[[115 121 128 143 120 150 129 118 135 119 117 119 124 129 113]
 [126 135 135 131 123 152 130 113 128 122 116 127 132 116 112]
 [131 124 137 135 129 138 138 118 120 127 124 121 117 116 102]
 [122 117 137 147 120 142 131 111 120 124 118 123 115 126 107]]
|
[[115 121 128 143 120 150 129 118 135 119 117 119 124 129 113]
 [122 117 137 147 120 142 131 111 120 124 118 123 115 126 107]
 [126 135 135 131 123 152 130 113 128 122 116 127 132 116 112]
 [131 124 137 135 129 138 138 118 120 127 124 121 117 116 102]]

[[153 139 150 151 106 124]
 [119 151 131 140 139 121]
 [116 129 129 137 104 115]
 [125 110 127 121 129 131]
 [111 118 127 144 132 147]
 [102 137 129 120 146 144]]
|
[[102 137 129 120 146 144]
 [111 118 127 144 132 147]
 [116 129 129 137 104 115]
 [119 151 131 140 139 121]
 [125 110 127 121 129 131]
 [153 139 150 151 106 124]]

[[132 120 133 124 137 131]
 [127 124 130 113 139 119]
 [137 113 139 113 143 134]
 [114 141 123 137 109 110]
 [116 144 100 130 138 137]
 [119 129 114 116 142 124]
 [129 126 126 121 134 128]
 [144 110 135 115 134 132]
 [126 123 129 112 139 115]
 [121 150 129 118 136 124]]
|
[[114 141 123 137 109 110]
 [116 144 100 130 138 137]
 [119 129 114 116 142 124]
 [121 150 129 118 136 124]
 [126 123 129 112 139 115]
 [127 124 130 113 139 119]
 [129 126 126 121 134 128]
 [132 120 133 124 137 131]
 [137 113 139 113 143 134]
 [144 110 135 115 134 132]]

[[120 120 139 122 118 121 114]
 [129 119 137 120 130 103 116]
 [127 118 140 119 130 101 111]
 [126 119 141 120 127 106 112]
 [128 120 140 121 128 102 113]]
|
[[120 120 139 122 118 121 114]
 [126 119 141 120 127 106 112]
 [127 118 140 119 130 101 111]
 [128 120 140 121 128 102 113]
 [129 119 137 120 130 103 116]]

[[157 132 134]
 [135 125 122]]
|
[[135 125 122]
 [157 132 134]]

[[123 110 143 117 144 130 124 106 147]
 [112 111 110 152 145 137 109 114 113]
 [132 104 150 108 151 122 134 100 153]
 [142 114 131 128 143 108 136 119 136]
 [150 134 143 110 123 109 149 135 143]
 [133 140 115 136 117 128 133 143 109]
 [147 123 139 114 133 112 147 124 137]
 [124 125 126 132 131 130 122 126 129]]
|
[[112 111 110 152 145 137 109 114 113]
 [123 110 143 117 144 130 124 106 147]
 [124 125 126 132 131 130 122 126 129]
 [132 104 150 108 151 122 134 100 153]
 [133 140 115 136 117 128 133 143 109]
 [142 114 131 128 143 108 136 119 136]
 [147 123 139 114 133 112 147 124 137]
 [150 134 143 110 123 109 149 135 143]]

[[121 127 126 123 132 141 121]
 [144 125 120 127 121 114 135]
 [130 135 122 118 122 126 127]
 [111 127 142 128 132 141 118]
 [127 131 126 153 148 132 146]
 [120 132 126 140 144 137 135]
 [112 130 136 119 128 143 115]
 [134 138 118 142 144 131 146]
 [135 119 119 122 115 107 126]
 [142 136 117 139 140 128 146]
 [131 124 120 132 129 115 133]
 [118 132 134 112 122 138 113]]
|
[[111 127 142 128 132 141 118]
 [112 130 136 119 128 143 115]
 [118 132 134 112 122 138 113]
 [120 132 126 140 144 137 135]
 [121 127 126 123 132 141 121]
 [127 131 126 153 148 132 146]
 [130 135 122 118 122 126 127]
 [131 124 120 132 129 115 133]
 [134 138 118 142 144 131 146]
 [135 119 119 122 115 107 126]
 [142 136 117 139 140 128 146]
 [144 125 120 127 121 114 135]]

[[108 150 112 127 108 111]
 [141 127 145 131 135 143]
 [126 122 126 117 158 128]
 [123 118 127 101 136 137]
 [142 121 146 142 133 139]]
|
[[108 150 112 127 108 111]
 [123 118 127 101 136 137]
 [126 122 126 117 158 128]
 [141 127 145 131 135 143]
 [142 121 146 142 133 139]]
